j275-j810: [  97 -165   63  177   64  -10   21   13   90  217  294  -50  -41 -196
   68 -221   45  241  215 -137   11 -120  -71   42  203   79]
j986-j609: [-152  -33  432  204 -256  194  137  157 -161  163  -24  -81  -83 -119
  190  -87   11  333  505   92  328  -45 -261 -276  133   48]
j986-j609: [  39 -218    1  -23 -297  -48   88   47  -77 -103   57  -28   47   49
  -43   98  -80  -78  150  344 -118  -58  -95 -286   20   32]
j102-j791: [  53   17  -60  212  318  189  -26  -67   49  -38  219  -77  -24  203
    5 -281   13  233  -64 -236  128   -4   79  210   28   12]
j477-j76: [  13  -39  -53  208  185 -100 -168   58   86   97  107   14 -136  -38
   86  -67   63  176   79 -136   69  113  -87   -8  152  -61]
j275-j810: [  22    3   67 -160  -11 -261  101   -9    2  406  105 -169  -28 -583
  138   60   31  -15  248 -130 -146  -89  -53  -17  130  138]
j102-j791: [ -62    7   33 -188 -116  -80  138   23  -36   43 -222   58  138  -94
  -54  145  101 -243  -21  140 -133   13   12  -19   17   74]
j477-j76: [ -92   95   71   -6 -181 -104  -35   73  -46  -78 -112  -95  -38  -18
   11  248  -77   63  278    9   88   34  -28 -263   20  -85]
j275-j810: [  -3    5  138  -66  -47  122  187 -169    5  184  -59   32   70 -150
  -26 -202  184  112   76 -221   -3 -149   51  219  132  165]
j102-j791: [ -48   66  -70 -331  -67 -114   69  -93  -87  -20 -200   37   86   13
  -43  209   11 -242 -165   94 -193   20   85   52  -41   26]
j275-j810: [  28   17   85  146 -114  132  248   34  -21  102   48 -102   59 -173
  -13 -132 -242  -61   93  223    7 -125 -207 -205 -227   -6]
j477-j76: [  26  -43 -198   77   87  -47 -222   70   59 -372    6  152  -41  412
 -153   77   17  -77 -184   27   23  156   92  -22  -23  -91]
j986-j609: [  80  -82 -148 -146  290 -155  -86  -57   18  160  192    9  -13  -51
   69  -93  105  -13 -223 -195 -246  -50  116  322  120   60]
j275-j810: [  -8  374  182  110  -92  332   50   34   58 -120 -428  128  -10  -76
 -191  -66   93   19  120 -156  266   69  -41  -33 -149 -121]
j275-j810: [   0   38  127  307   -2  220   36   38    4  -50  118    9 -102  111
   15 -150 -201  229  165   75  325   51 -193 -176  -38  -74]
j331-j261: [  -5  -16   86  248  -80  141  -41  172   -8 -279  -57   67  -11  225
  -95    8   69   42  161   90  237  127  -22 -172   56  -35]
j275-j810: [   8  -51 -103    6   63  -72 -102  214   68 -293  -24   49   68  182
 -191  111   96 -165   35   20  -88   33  104  -71   -7  -10]
j477-j76: [  32  207  -29  281   95   49  -77  -50  139   62  -56   35  -99   -8
    1  -32  -76  202   79 -103  289  237 -133 -110   44 -165]
j331-j261: [ -71   13  173  -65  -46   61  -17  170   -5   36 -174   45  -30 -248
  -11  -14  166  -81  146  -53  -31 -104  -32   10  -48   48]
j986-j609: [ 106 -298    5  -42   33  -67 -142   55 -144    7  339  -13  -25  138
  198 -105  218   77 -176  -21  -84  -21  182  253  233  146]
j275-j810: [  77   33   37  230   80  182 -138  149  102   24  180   23 -146  -16
   16 -223 -166  176   35   44  178   19 -210 -141 -195 -121]
j102-j791: [  57   69  124  130   40  252   87   53   51  -42 -127  190   17   22
 -158 -220  207   36   79  -58  176   97  -68   58   95   68]
j477-j76: [  28 -124 -100   -2  136  -99  -79   23  -12   99  213  -19  -56   45
  103  -71  -56   31 -124   62  -95   22  -65   22    5    8]
j331-j261: [ -58  153  132  137  -63  358   -7   76    8 -335 -234   57   -2  218
 -165  -29    0   41  109    6  257    7   22  -80 -161  -93]
j986-j609: [-160   29  111   41  133  -69 -140  131    1  136  -33  -94  -30  -99
  222   80  104   86   30 -144   95   14   63  103   43  -26]
j331-j261: [  6  72  50 -37 -21  83  87 -49 -15   8 -80   5  43 -35 -41 -34  77 -20
  16 -43  59  28  38  50  17  65]
j331-j261: [ -65   30  166  325   53  184  -16   44   11   30  -12   98  -84  129
   74 -178   42  255   90  -57  339  117 -137  -11  106  -40]
j331-j261: [ -86   26   72  -94  -85  -69   46  -35  -88  202  -51 -139  -44 -218
  172  102 -125   31   92   76  -71  -82 -103  -97  -63  -46]
j102-j791: [  28  -39  -71 -114   21  -44  -22 -118  -69   11  125  -94    4   84
   73   11  -60   63 -111  -61 -115  -93  112  119    6   -6]
j331-j261: [  -4  151  115  -13 -202   92  145 -108  -29   38 -258    3   10 -188
  -54   50   34  -10  165  -11   83   12  -45  -85   12   -6]
j331-j261: [ -36 -355  106   17  -17  -83 -105  183 -122  196  404  -93   -4   35
  347 -103  -54   97 -154  184 -108 -191  -18   89   -1   56]
j275-j810: [ -19 -273 -187 -433    0 -435  -55   18 -115  198  101  -38   47 -152
  169  236   51 -335 -263  248 -504  -39   45   64   47  119]
j986-j609: [ -63 -391  138   -9 -127   -6   52  253  -91  -68  260  -72  136  156
   69  -25   99   -3  153  250  -78 -164   35  -83  113  193]
j477-j76: [  -1  -31  -65 -219  -18 -124   46   17   -4  -45  -28  -25  134  -28
  -79  112   53 -201  -81  -25 -235 -124  164  100  -29   65]
j331-j261: [  88   67 -176  -18  144  -59  101 -211   48  119  -18    3   61  -42
  -46  -75   -9  -61 -195  -99 -157   14   36  169   25  -11]
j331-j261: [  23  -19   39   26  153  -81  -69  126   39  196  255  -40  -78 -117
   81 -128  -37  170  109 -140    1  -45  -95    4   48   22]
j986-j609: [  68  -79   12   48   -3  -70    1  -19  -51  -33   64   89  -48   85
  -43  -39  166  122  139 -120   10   68   11   33  317   69]
j331-j261: [ -28  -54   54   18  -66 -216  149  -35  -77  447    4  -57   24 -316
  252   50 -116   -7   -2  169 -170  -38 -219  -60   98  -57]
j477-j76: [ -30 -115   -4  -89   78    0  100  -97  -17   31   34  -68   96  -18
   -5  -69  154  -10    3 -145 -141 -159  163  222  112  153]
j102-j791: [  82  -10  -47  135   47  125  -93   29  118 -216   -8  170  -11  193
 -181 -126  175   18  -38  -83  158  138   63   49   62   42]
j986-j609: [  72   58  -95  158   -3  155   77  -70  102 -204 -117   65   84  206
 -248  -87    2   32   46  -32   -2  -10    8  -46  -11  -86]
j477-j76: [ -13    0  -59 -205 -143 -129  -20   17 -113 -127 -136    9  -23   38
  -32  278  -29 -168   43  222 -103  117  -21 -192   26  -28]
j986-j609: [  87   13 -144  -82   73    2  -19  -15  -18 -258  -22  142   23  273
 -226  -45  126 -113 -132  -78  -87   79  111   87   40   56]
j275-j810: [  55  -54  -52   -3   50 -263    6  128   61   83  136  -19   29 -127
  -42  115   30  -20  214  -27  -90   62  -34 -121  222   39]
j275-j810: [  37 -363  -11  -33  -65 -247   33    1  -74  245  413  -29  -20   -9
  188  -65    3  109   50  178  -88   14 -112  -71  268  201]
j477-j76: [ -36  -29  -30  105   68 -174  -14   52   62  321  204 -224  -98 -333
  187  -26 -214  106  170   36  -41  -48 -222 -217 -108  -37]
j477-j76: [   9   32   50  140   44  202  133   -8   74 -207  -64   74   73  137
 -260 -188  134   47  163 -199   97  -78   69   62   49   98]
j986-j609: [ -87  205  -68  -75  -30 -149 -147   18  -12 -151 -336   51  -89   20
  -53  313   88 -105   60  -46   73  262   23 -141   37 -110]
j275-j810: [-149 -246  173 -249 -129   -9   48   87 -152  -91 -102   69  143  130
   28   55  359 -105   -1  -11 -147 -171  225  225  192  235]
j102-j791: [ -40    0  201    0 -111  140   63   60  -66   12  -68  -45   19  -64
   26  -42  168  108  228  -53  120  -35   25  -10  104   93]
j331-j261: [  -7  269   86   71 -190  146   62  -84    5  -73 -284   -7  -93 -113
 -107   98 -124   85  272    2  202   85 -144 -268  -81 -146]
j102-j791: [ -72 -145  188 -250 -206  -65   68  -15 -179   86   89  -96   -7  -94
  136   99   91   82  218   14  -18 -113   65   -7  185  193]
j331-j261: [ 15 -59  73 182  -4  76 -78 124 -20 -64 153 -57 -49  99  56 -95   8 169
 108 -33 129 -14 -11 -57  22 -17]
j275-j810: [   0  127  -23 -158  127   47   28   19   79  -93 -109   28   51  -74
 -194   -7  101 -125   33 -196  -65  -60  122  119  -64   71]
j102-j791: [-131  -83  -60 -347  -58 -323   39   36 -170  153 -111  -57   97  -98
  158  240   30 -317 -238  157 -378  -73   57   63  -65   55]
j331-j261: [  87 -131  -61 -150 -106  -85    4 -121  -85  111  171  -59   53  -12
  137  -24  -17  -44 -263   58 -175 -103  119  160  -21   58]
j275-j810: [ 129 -121 -142 -103 -124   -7   81  -18   43 -206   89  -15  112   78
 -227    3  -23 -173    6  130 -186  -90   80  -94  -75   87]
j102-j791: [  23  -66  156  135   46   98   -5   -1   20  272  154    7  -69 -196
  179 -250   76  197   12 -104  130  -51  -78  142   73   71]
j275-j810: [ -32 -430  143  -55 -127 -263  127   -5 -170  431  518 -237    0 -246
  403  -45  -66  164  156  165 -114 -191  -76  -20  260  257]
j986-j609: [  24   41  120  162 -177  106   22   27  -10   -7  -46   -3 -106 -119
   -1  -24  -80  109  236   82  172   28 -172 -234  -23  -59]
j102-j791: [  78  237   88  449  266  278  -69 -137  128  178  111   32 -224    5
   79 -334  -54  539  166 -321  499  218 -194   46  161 -136]
j477-j76: [ 159 -204 -178  433  252   96  -25 -113  138   37  406   45   -7  285
   42 -365  -82  222 -230   21  125   88  -61  127  103  -14]
j477-j76: [ 144   88  -50  199  303  233  -52  -86  138   65  258  -33  -66   31
  -30 -384  -13  268  -72 -311  149  -29   30  227  -44   -1]
j986-j609: [ -30  -59  143  -67 -105  108   72   -7  -32  -15   -9  -57   47  -59
    0   -9  119   62  181  -36   60  -91   84   31   90  123]
j102-j791: [ -93  -64  177   73 -337  -96   62   71 -142  125   73 -168 -106 -139
  191  162 -256  168  378  266  119  -20 -265 -456    3  -54]
j986-j609: [  43  111  -11  117  -33  136  -66  122   88 -274  -72   58  -75   69
 -224   -5  -53  -19  175   18  156   81  -72 -231 -140  -64]
j986-j609: [ -11   20  149   46 -202   39  -44   71 -103 -191  -94   24  -57  126
  -23  146  163  137  307   -6  242  171   36 -167  256   28]
j477-j76: [-133   58  191  -32 -133   83   10   11  -94 -105 -232  156   19  153
   21  100  137   -5  -22  -11  205   79   71   78  103   27]
j102-j791: [   6  -58  -31  -12  -76   48   38  126  -45 -166   31  -34   30  106
  -96   12 -161 -117   18  213 -126 -112  -76 -185 -209  -50]
j331-j261: [  -3  236   82  332   42  366   16  -34  122 -225 -255  180    6  252
 -203 -173   12  159   14 -157  321   64  -25   39  -64 -172]
j102-j791: [  32  137  -28   96   31   28  -81   37   27 -116 -140  135  -85   84
  -96   35   -2   11   15  -24   98  158  -77  -79   20 -128]
j102-j791: [ -19   86   18   24  207   89    1  -20   56   -4   37  -17  -68  -30
  -63 -104   39  112  139 -206  117   24    0   64   46   60]
j986-j609: [ -70  171  161   80  -27  125   33  -58  -49  222 -173  -31  -65 -173
  177  -34  -14  135   28  -24  180   66 -120    7  -25  -85]
j986-j609: [ 137  187 -119  142   44  228  -65  -78   90 -330 -127  102  -10  274
 -258  -83   46   43  -62 -129  149  137   96   20  -54 -113]
j275-j810: [ -11   53   98  231   14   96    6   -5   16   72   10  -20  -67  -38
   78  -69  -86  196  125  -47  164   -5 -106  -45   42 -107]
j477-j76: [  -3 -181   -8 -150 -128 -286   -1    5 -121  276  206 -195  -11 -270
  274  126 -148  -38  -28  128 -289 -197  -27  -36  -15   -1]
j275-j810: [ -12    2   43   -4  -15   89  -40  156   25 -260  -92  140   24  184
 -196    2  163  -66   89   -8   90   78   46  -49   35   63]
j331-j261: [-109  -78  130   34 -227  -50 -123   42 -121  -62  -82   24 -128   43
  150  138   29   79   87   77  125   37  -37 -124   55  -33]
j986-j609: [ 133   73  -55  -95   -8  176  174 -282   -7   80  -68    9  108  -45
  -64 -173   14  -28 -230  -87 -146 -140  110  275  -53   10]
j102-j791: [-174  -62   35 -355 -299 -329  122  -33 -168  169 -107 -174   74 -194
  163  397 -129 -182  108  262 -216  -63  -33 -235  -17   59]
j102-j791: [ -23   79    6 -105   84  -48  -65  -52   23   36  -88   18  -40 -108
    6   43  153    5    9 -218   12   33  110  154   92   46]
j477-j76: [  12  349  196  243 -183  670  -12  104  117 -562 -517  260  -46  268
 -447 -150  105   30  206    1  492  146  -68 -214 -286 -137]
j477-j76: [   5 -162  -47   33  -92    3   48   11  -43  -72   93    5   59  176
  -14  -53  -90  -38  -95  176 -122 -108  -34  -56  -78   -3]
j331-j261: [   3  115  112   96 -150  252  123 -149   13  -78 -199   21   18  -13
  -83  -62   74   62  109  -24  246   64   16  -22    6   40]
j477-j76: [-128  -47  172  -26 -358   13   -9  161 -157  -32 -155   -5  -40   43
  119  203 -134  -13  148  406   71   39 -218 -386 -108 -104]
[ -78 -308    1 -236 -221 -264  -78  165 -144  -79   94  -38   95   88
  117  219  107 -216 -104  218 -253 -109  150  -21   29  127]  j102-j791
[ -87  155  -32 -236 -162 -120   75   35  -41  -68 -284  -51   55 -133
 -100  302 -140 -269   67  158 -167  -30  -39 -225 -207  -82]  j986-j609
[  42 -127  -60   32  -63 -192  -20  113  -29  -50  167  -27   -4   42
   -6   98  -84  -37   91  119  -92    5  -47 -173   71   -4]  j477-j76
[ -34   10  -35 -125  104   31   24  -13   35  -58  -31   47  -13    0
 -135  -83   75  -71   10 -105  -61  -43   18   60  -61  116]  j986-j609
[ -94 -138  -41  -86  113 -219 -119  133  -42  133  224 -174  -27  -31
  207  102  -86   32    8   51 -133  -61   -8  -45  -16    6]  j331-j261
[   6  107 -197 -156  103 -117  -75   35   16 -312 -125   60   66  217
 -235  126   66 -240 -176 -162 -192   -7  219  102 -107  -23]  j986-j609
[ -21  -44    2  -34 -176 -119   93 -112  -53  159   51  -83  -29 -124
   90   42 -127   34   76  113  -20   -7 -122 -167   -7   38]  j102-j791
[ 112  230 -192 -178  120  198   31 -216   29 -263 -265   98   74  159
 -276  -64  109 -213 -329 -174 -121   18  233  280 -177  -22]  j102-j791
[-102  -26  120   78  -45  -71   87  -34  -96  202   -7 -115   16  -82
  198   14   48  135  112  -51   51  -18  -24   12  149   35]  j331-j261
[  71 -130  -55   60 -116   10   72  -10  -10 -213   23  103  112  248
 -138   13   77  -99  -52  143    8   71   77  -28  118   72]  j102-j791
[  77   25 -171  -40  135  -79   26 -151   59  104   77  -43   21  -62
  -19  -71 -104  -23 -170 -112 -212 -110   33  141  -69  -52]  j102-j791
[  66 -104   34  277  -41 -103  -33   78   13  174  267  -22  -83  -44
  171  -27 -221  193   99  155  107   51 -219 -196  105 -120]  j986-j609
[   6  -37 -100  -74  124  -49  -10    3   16   16   35   78   95  140
    6   -9  -23 -127 -304   63 -136   -7   60  164  -49  -22]  j331-j261
[ -58 -204   36 -168  -34 -164 -102  101 -116  -31  114   32   15  115
  122  109  155  -58  -88   40  -84   -5  135  111  156  125]  j102-j791
[ 152  197  167  502  155  434 -101   20  124  -50   -4  190 -184   65
  -54 -369   85  392  123 -240  503  186 -135   78  123 -148]  j102-j791
[  80  -59   34  280  100  132   39  -28  110   23   92   60   52   61
  -32 -215  135  166   35 -137  142   15   37  145  191   28]  j477-j76
[  16 -286  -27   17   63  -76  -30  -18  -43  114  290    3  -11   96
  153 -117   37   82 -108   89  -67  -30   -8  104  151  116]  j275-j810
[  66  -23 -344 -158  236 -181  -40 -212   38  -66    7   98  101  245
  -78   23   33 -221 -519  -84 -301   38  214  335   -4  -12]  j331-j261
[ 100  104   71  111 -130  166  229 -218   60  261  -27 -120   57 -302
   27 -151  -93  128  120   -4   73  -72  -97  -33  -27   -8]  j331-j261
[ -76  -62  359  264 -218  340  122   64  -99  -45  -79  125  -14  142
   37 -224  155  247  217   40  375    2 -109  -40  141   88]  j275-j810
[  80  -55   83  362  166    4 -220  271  147   55  292   51 -223 -145
   67 -134  -45  223  255  -46  291  140 -211 -170  102  -59]  j986-j609
[ 148   68 -185  165  362   68  -89 -120  222  -17   94   80  -56   -5
 -150 -226  120   91  -77 -324   48   90   78  240  102    3]  j275-j810

j862j746: [ 214   43  486 -221 -244   27  -74  -50  -81  188  -87  182 -203   69
  -51 -111   74 -112 -175  -25 -154   34  -15  -33 -123   34]
j862j746: [-178 -146 -200   -8 -110 -241   -2  128   48 -123  267  235  -62  236
 -404 -155  343   22  -59  -50 -145   13   62  127  -16  -50]
j792j165: [ -40  -53    8   20 -110   48   66  -80  -10   63   -2   51 -131   31
  -21   -7  102  125   58 -108   55   84    0  -27  -34  -22]
j862j746: [-253 -120 -307   13   82  -64    9  -49   46  -93  109  -20  107  -57
  -74  161  -13  109  154   29   26   39  -88   33   72  -59]
j882j930: [  28  -24   13   95 -148   -1  143   35   57   24   95  175 -337  241
 -196 -353  308  178  -50 -228  -49   67  156   79  -92   10]
j792j165: [ 116   71  243  -12 -165 -111   87   53  -17  -25   57  215 -300  306
 -299 -359  328    3 -119  -98 -149  -25  153  153 -111   31]
j862j746: [   2   95   56   12   35   21   31  -17    2 -131  -81  -93  -27   81
  -11   36   37   42  149   28   82    0   -9  -47  107   20]
j792j165: [  12  -85   45  -56   47  -79  -79  -27  -37  110  -53  -22  174 -137
  150  243 -143 -122   26   86   28  -20 -137  -87    4  -13]
j283j284: [ 226   76  357  -41  -22  -99 -129    2  -73   29 -238   14  -45  -39
  186  296 -121 -196   69  112  -63  -67 -133  -78    4  -98]
j862j746: [ -55 -105 -173  152  -49  -12  154   55   61   43  105  125 -118   23
 -142 -226  222  156  -22 -275   -2  -20   86   97 -101  -60]
j283j284: [  46  138   95 -195   28  240 -205  -45 -118  106  -31 -221  371 -279
  245   77 -393 -225 -229  251   70  -36    5  -75   13  161]
j283j284: [ 125   40   52  114   83  -46   66   85  -41  -40 -140  -67   71  -38
  108   97   -1  -61  106  -49  139 -111  -31  -54   26  -62]
j862j746: [-131  -64 -166   98   -5    8  213  -57   12  -70   31   28 -135   82
 -134  -63  198  247  198 -175  146   60    2   12   23  -51]
j792j165: [ 65  -8   4 -44  58 -29  -2  67   9 -64 -50  -8  50   2 -21  74 -26 -93
 -57  68 -53 -16 -35 -46  33 -50]
j283j284: [ 230  122  275   77  -84  219   52  -41  -79  248 -142 -131   39  -80
  258 -180  -51  -57 -135 -116  198  -42  134  -90 -105  167]
j882j930: [ 330   64  360  -30  -95 -111  -56  178  -43   44 -129  145  -97  100
  -22  -66   93 -251 -194  -17 -162 -127   40   15 -107  -71]
j882j930: [-124  -62 -102  -41  -38  197   84 -116   34  110   41  -46  -40  -28
   66  -82  -22  239  127 -135  163  110   -6  -23   -9   72]
j862j746: [ 204   15  287 -135   77  232  -97 -131  -93  355 -256 -217  280 -409
  536  252 -455 -155  -40   60  193   -3 -182 -290   -6  116]
j882j930: [ -60    3 -212  120  -45  118  225   63   44  -77  125   39 -179  185
 -192 -372  246  242  -10 -216  109   45  197  101  -44   21]
j882j930: [-317   99 -376    9  163  -12 -101  -16   88 -324  200 -147  123   64
 -144    4  -98   93  117  227  -59   10   57  169  170   58]
j283j284: [ -49  124 -245  271  114   96  299  118   58 -312  -36 -145  -65  143
 -170 -236  280  250  235 -251  260  -86  147   37  123  -38]
j882j930: [-299  -43 -601  455   18   -8  271   77  124 -180  303  -69  -79  296
 -223 -405  406  354  122 -255  252   31  351  192    6   89]
j283j284: [  70   30   25  -42   -6   59  -83  -59  -22   26  -28   10 -123  -52
  115   95 -191  -51 -156  165 -135  119   -4  -62   -9  -34]
j792j165: [ 206   52  398 -114 -176   61  274  -59 -118   99 -109  166 -291  153
 -233 -339  313   70  -94 -217   47   31   45  -55 -105   37]
j862j746: [-144  -55  -13 -190   19  -47  -94  -55   -2  -40   49   29  114 -107
 -100  131  -57  -12   64   73  -74   16 -166  -42   86  -14]
j283j284: [-534 -111 -724   37  218 -143  146   20  153 -593  229  -17  -15  170
 -478  172  196  349  412   66  -16   91 -100  137  287 -216]
j882j930: [ -62  -52   -5   45 -116  -40   -9   -8   56   50   93  111 -141  103
  -93 -128  160   98   25 -128  -58   28   52   76  -55   11]
j792j165: [  32   14   15   -6   59  125  -71  -45  -33  115  -93 -144  200 -244
  262  162 -241  -61    8   29  109  -33  -70  -93   10   25]
j283j284: [-204 -117 -262   19   -1 -245 -126  128   93 -171  210  131   34  148
 -220   69  132   -9   72   58 -159  -29  -10  156   37  -92]
j862j746: [ 149   27  109  159  -13  229   83  -15  -71  309 -149 -182  223 -255
  381  -60 -112    4   33 -250  361 -132   54  -70 -121  107]
j882j930: [ -25  -41 -146  130  -91  108  292   50  -77   57  109   34   -8   45
 -182 -383  301  153 -101 -289  259   -7  179    0  -90   59]
j882j930: [  -8  134 -127  158   42  105  265  -22  -50 -166   16  -74 -131  113
 -164 -272  163  144  -45  -61  128   20  192   56   10   32]
j792j165: [  53   49  170 -264   36   -6  -65  -10  -70  -47  -43    9  109  -59
  -90   60 -111 -165 -122  188 -110  -10 -105  -58   50   16]
j862j746: [ 123  -23  219 -102   22  -37  -94  -31   12   33 -215   -8  -16  -54
  177  343 -143  -90  143   77  -56    0 -193 -102   38 -107]
j792j165: [ -83  -28  -31 -166  174   14 -174 -103  -18   54  -49 -159  303 -262
  252  351 -399 -113   79  252   21   11 -214 -111  106   43]
j283j284: [-165  -16 -270   43   18 -105 -100  107   53 -149  219   21  106   99
 -170  -72   56  -45  -91  108 -106  -32  111  158   16   14]
j283j284: [-111   45 -337  407  130 -222  146  105   57 -273  127  -89  -18  229
 -163 -126  280   47   49    2   91  -30  204   26  118   33]
j283j284: [  55   24  234  -95  -28    3   -1 -125  -39   48 -148    1  -70  -26
   60  158  -44   -2  118   29   -6   23 -121  -53   10  -22]
j283j284: [ 129   -8   84   97  -84  109  172  -10   -1  168  -16   46 -153   46
    8 -288  138   79 -144 -207   58   28  138  -10 -130   64]
j882j930: [ 176   -6  384 -347   83   81 -288 -122 -188  333 -243 -137  444 -525
  505  502 -610 -356  -54  270   66  -70 -353 -257    5   41]
j792j165: [  52   12   82   79  -59  -68 -174   48  -23  143   34   -1   90  -40
  187   24  -77 -120  -32   17   22  -73   40   24  -60   66]
j882j930: [ 342   82  461  -89 -177  -16  -55   36 -171  230 -100  133  -72  -31
   57 -132    3 -281 -367   30  -93  -45   62  -78 -165   46]
j882j930: [  69  -83   15  101   68  -13  -14   34   53  126 -137  -63   94  -96
  281  212 -103    9  217 -115  134  -79 -103  -37  -22  -59]
j283j284: [ 122   -6  -26  302  -87  -54  187  157   36   46   53   54 -108  196
 -105 -372  372   31 -122 -283  100  -73  253   30 -101   56]
j283j284: [  40  -14    7  -59  102  123   12  -54  -96   94 -148 -167  253 -248
  271  261 -260  -58   82   61  226  -24 -134 -142   31  -10]
j862j746: [ -62   21  -10 -233   53  170 -186 -132  -59  112   18 -103  190 -264
  209  170 -420  -79 -115  247  -42   75 -105  -48   14   69]
j862j746: [ -37   -7  -17  -96  -46    3 -179    9   58  -11   65   59  -14   -9
  -21   56 -103  -69 -113  116 -232   17    3  106  -38  -37]
j862j746: [ 125   11  266 -129  -40   49   69  -85 -122  189  -79   54   -8 -153
   38  -86  -42  -43  -93  -67   49   -4  -84 -117  -57   55]
j792j165: [ 248   20  454 -163 -114   28 -163  -49 -111  326 -153   23  108 -160
  262   99 -188 -256 -162   58  -25  -58  -80  -95 -128   82]
j792j165: [  61   41  151  -35   52  141   96 -158  -66  117 -176 -113   21 -173
  191   99 -146   61  116  -41  157   16 -104 -109    7   28]
j862j746: [ -40 -106   42   33 -130   -3  385  -81  -13    8    3  236 -412  141
 -339 -296  449  361  170 -419   94   97  -32  -36  -41  -93]
j882j930: [ 174  112  145   29  -17  111  112   80  -90   13 -118  -70   83  -10
   25 -127   50  -71  -58  -89  159 -130   92   22  -64   18]
j792j165: [ 421   73  702 -307 -145  232 -114  -85 -188  516 -263  -26  155 -300
  393  -40 -293 -295 -291  -14   83  -49 -103 -252 -160  192]
j792j165: [ -54   34 -146  -35  245    6  -17  -14    7 -177 -109 -210  260 -153
  100  318 -240  -88  101  218   43  -36 -132  -80  159  -50]
j882j930: [-83 -16  37 -41  -8 -24 -95 -47  69  29  25 -33  27  53  47  41 -16  42
 143  15   5  18 -43   2  51  84]
j792j165: [  68  -44   31   67  -85  -12 -201   84   10  194   42   11  130  -96
  214   38 -103 -146 -126  -15  -20  -63   48   10  -97   35]
[-207  -30 -448  183  117 -179   47  149  115 -407  141  -21    6  230
 -281   73  204   55   97   92  -68   -3   89  115  139 -133]  j792j165
[-211  -49 -254 -145   83  -10  -41  -68   11 -139  145    6   68  -46
 -158   90 -118   17  -80  217 -145  101  -52   49   64  -30]  j283j284
[ -88 -105  -40 -122    4 -179 -227  -52  107 -103   -3  101 -108   96
   -9  418 -133  -79   65  281 -341  108 -148   72   34 -166]  j792j165
[ -14   22   31  -57  -93 -184 -177  124    6  -96  154  160  -47  159
 -200  -84  100 -141 -140  116 -234  -45   67  141  -27  -17]  j792j165
[ 142  -48  222  -35   38 -144   68   53  -32   18 -168   63    2  -29
    3  129   88  -68  143 -102   49  -79 -179 -148   48  -85]  j862j746
[-243  -40 -400  -27  126  121  288  -78   59 -255  115    0 -134   49
 -329 -152  110  307   51  -50   -7  133   21   73   77  -82]  j283j284
[ 107  -37  218  -15 -162 -203  178    8  -99   27   48  271 -300  259
 -315 -244  370   -5 -123  -91  -75   45   63   12  -99  -16]  j862j746
[-261   57 -328  -32   36  123  -54  -94  -65  -91  196  -92  129  -70
  -17   -3 -198   93  -12  187   57   37   92  218  -22   40]  j862j746
[-136 -191 -167 -159   70  -36   73  -61   59  -17   42   74   15  -36
 -130  141  -12   72   22   35  -92  115 -157  -53   35  -87]  j792j165
[ 326  116  468    0 -159  160  120   -2 -163  313 -165    8   10 -109
  125 -306   79 -110 -196 -241  180 -129   99  -72 -183  136]  j792j165
[  82  -56  310 -120 -123   60   67 -111 -171  329  -92   22  160 -214
  114  -19   13  -44   14 -176  243  -57 -116 -141  -97   99]  j862j746
[ 203    3  287  -50  -69  -71 -158   84   21  129 -115   92  -44    1
  148   89  -65 -153   -8  -19 -129  -94  -58   30  -86  -53]  j882j930
[ 672  248  938 -160 -183   74  107  -59 -343  342 -381   91 -181  -84
  160 -197  -32 -393 -467   34    1  -63   35 -250 -197  103]  j882j930
[ -85 -126   54 -204 -100   -6 -174 -120   20  145   55  108  -54  -61
   54  175 -135    1  -23  100 -155  145 -140  -52  -19  -10]  j283j284
[  29 -130    9  -50    3  -84 -122   47  -27  161    7   30  192 -155
  150  181 -121 -150  -61   36    9  -24 -113 -109  -23  -15]  j882j930
[ -49    8   30 -193   60  127    9 -133   12  -10  -47  -41  -55  -68
   28   70 -166   95   58   88  -30  121 -123  -84   77   17]  j792j165
[ -73  155  -24  -22  -20  -28 -273   75   85 -198   81  -70   72  153
  -46   32  -73 -119  -10  226 -197  -85  123  243   30   37]  j882j930
[  46  121  145  -40   -3   24  113   -8  -73  -31    3  -38   42   82
 -144 -251  123  -29  -66  -14   81  -65   94   31   -3  136]  j792j165
